Below is a small trained network, with its code and all its weights. Each question gives an input and a target symbol and asks what happens when units are switched off, that is, made to give their printed mean instead of their output.

import numpy as np


def w(rows, s, z=0):
    codes = np.array(rows[::2]) - 128.0
    scale = np.full(codes.shape[1], s)
    scale[-1] = z or s
    return codes * scale


def norm(h):
    return h / np.sqrt((h * h).mean(-1, keepdims=True) + 1e-5)


def f(y):
    return y / 2 * (1 + np.tanh(0.7978845608 * (y + 0.044715 * y**3)))


def softmax(a):
    e = np.exp(a - a.max(-1, keepdims=True))
    return e / e.sum(-1, keepdims=True)


def log_softmax(a):
    a = a - a.max(-1, keepdims=True)
    return a - np.log(np.exp(a).sum(-1, keepdims=True))


def net(x, mask):
    ids = ['αγδελμπσψω'.index(c) for c in x.split()]
    T = len(ids)
    res = E[ids] + P[:T]
    q, k, v = (norm(res) @ M[0].T for M in (Q, K, V))
    z = softmax(np.where(np.tri(T) > 0, q @ k.T / 2**0.5, -1e9)) @ v
    res = res + np.where(mask[0], z, O[0][:, -1]) @ O[0][:, :-1]
    y = f(norm(res) @ A[0][:, :-1].T + A[0][:, -1])
    res = res + np.where(mask[1:9], y, B[0][:, -1]) @ B[0][:, :-1]
    return log_softmax(norm(res)[-1] @ U[:, :-1].T + U[:, -1])


Q, K, V, O, A, B = {}, {}, {}, {}, {}, {}
E = w([
[189,132,151,251,77,183,64],'α',
[173,130,156,154,179,161,117],'γ',
[207,110,189,208,121,148,132],'δ',
[173,99,103,126,122,189,82],'ε',
[135,94,181,194,170,182,108],'λ',
[148,90,113,119,249,203,139],'μ',
[233,157,61,107,100,176,89],'π',
[75,162,215,145,62,99,54],'σ',
[120,108,132,132,148,158,66],'ψ',
[105,181,88,213,112,120,150],'ω',
],0.018)
P = w([
[138,165,150,84,120,143,181],'0',
[176,116,80,111,181,83,61],'1',
[166,70,116,106,124,140,180],'2',
[190,145,164,138,145,173,134],'3',
[111,58,110,127,183,92,121],'4',
[146,105,85,135,91,187,161],'5',
[134,169,218,135,144,119,157],'6',
[100,76,89,199,171,99,47],'7',
[110,98,95,66,114,183,155],'8',
[181,147,158,84,150,163,151],'9',
[47,42,106,110,182,96,101],'10',
[136,134,81,135,6,166,136],'11',
[212,138,200,129,119,126,162],'12',
],0.015)
Q[0] = w([
[75,173,136,159,89,2,118],'H1',
[82,149,113,125,105,29,164],'H1',
],0.0084)
K[0] = w([
[99,13,80,46,14,203,165],'H1',
[254,123,62,142,165,68,123],'H1',
],0.005)
V[0] = w([
[178,41,81,154,142,196,172],'H1',
[176,112,88,197,87,1,244],'H1',
],0.0066)
O[0] = w([
[220,11,114,116,226,111,224,200],'H1',
[69,61,54,53,178,193,236,2],'H1',
],0.011,0.0056)
A[0] = w([
[179,109,171,106,113,112,240,36],'N1',
[90,114,54,222,114,109,56,200],'N2',
[40,207,187,147,82,146,98,118],'N3',
[30,208,99,67,125,47,50,4],'N4',
[178,95,64,119,231,40,15,167],'N5',
[141,121,140,149,104,72,116,40],'N6',
[164,61,93,151,99,254,130,126],'N7',
[100,93,83,113,57,159,67,23],'N8',
],0.0071,0.0046)
B[0] = w([
[73,41,40,182,93,137,167,131],'N1',
[88,42,82,2,98,137,100,201],'N2',
[138,114,111,15,84,136,148,145],'N3',
[80,90,88,140,165,73,130,123],'N4',
[181,64,161,131,193,112,59,253],'N5',
[175,28,81,76,114,93,150,122],'N6',
[162,113,188,40,134,164,166,199],'N7',
[204,86,161,94,202,59,116,121],'N8',
],0.0089,0.0073)
U = w([
[142,86,198,161,87,211,190,10],'α',
[158,174,182,129,152,126,186,39],'γ',
[97,49,120,101,58,195,253,208],'δ',
[155,38,83,115,141,84,71,253],'ε',
[174,172,208,175,153,123,167,21],'λ',
[84,24,98,179,198,103,65,159],'μ',
[215,152,140,101,118,165,204,88],'π',
[83,204,181,84,47,149,164,155],'σ',
[161,218,159,199,123,71,79,16],'ψ',
[90,154,167,121,142,223,217,170],'ω',
],0.0079,0.0051)

Each question gives the input, a string of symbols that net reads in full, and the target symbol t.
The units are the heads (2 rows each of Q, K, V and O) and the neurons (one row each of A and B). Each row of codes is followed by its name. A weight is (code - 128) times the scale printed after its matrix; where a second scale follows, it is the last column's (O, A, B and U).
mask holds one flag per unit, heads first, then neurons. A switched-off unit (its flag False) gives its mean, the last column of its rows in O or B, instead of its output. The means were averaged over made-up inputs and are rounded, as every weight is.
A unit's drop is (log p(t) with every unit on - log p(t) with that unit switched off) / (log p(t) with every unit on - log p(t) with every unit switched off).
The circuit of an input: a set's keep is (log p(t) with only the set's units on - log p(t) with every unit switched off) / (log p(t) with every unit on - log p(t) with every unit switched off). Starting from all 9 units, units are removed one at a time, each time the one whose removal leaves the highest keep (on an exact tie, the one counted first), for as long as the keep stays at least 0.8.
circuit, biggest first: the units of the circuit, biggest drop first
k most important neurons: the k neurons with the biggest drops, biggest first
drop when u is switched off: that unit's drop, to one decimal
input ω ω λ, target δ: circuit, biggest first	[H1]
input μ λ ε ψ σ ψ π, target ψ: 2 most important neurons	[N7 N2]
input μ λ λ δ λ δ ω σ α γ, target ω: circuit, biggest first	[H1 N5]
input λ π π δ γ σ ω ω π ψ, target ω: circuit, biggest first	[H1 N5]
input α ω π, target δ: 2 most important neurons	[N5 N1]
input ω λ γ, target δ: 2 most important neurons	[N1 N5]
input μ α γ μ γ α σ π ω μ ω δ, target δ: circuit, biggest first	[N5 H1]
input α π ω λ π ψ ω α λ δ λ ω, target δ: circuit, biggest first	[H1 N5]
input ψ π ε λ ε ψ σ π δ, target σ: 2 most important neurons	[N5 N3]
input μ π σ δ ε α ψ μ ω α σ γ, target σ: circuit, biggest first	[H1 N5]
input δ μ π σ γ ω ψ, target σ: 2 most important neurons	[N3 N5]
input ε γ ψ γ λ μ ω ψ ψ, target δ: drop when H1 is switched off	1.1
input α ω λ, target δ: drop when N2 is switched off	-0.1
input π δ ω ω λ π, target δ: drop when N2 is switched off	-0.1
input μ ω σ σ ε σ, target σ: circuit, biggest first	[N5]
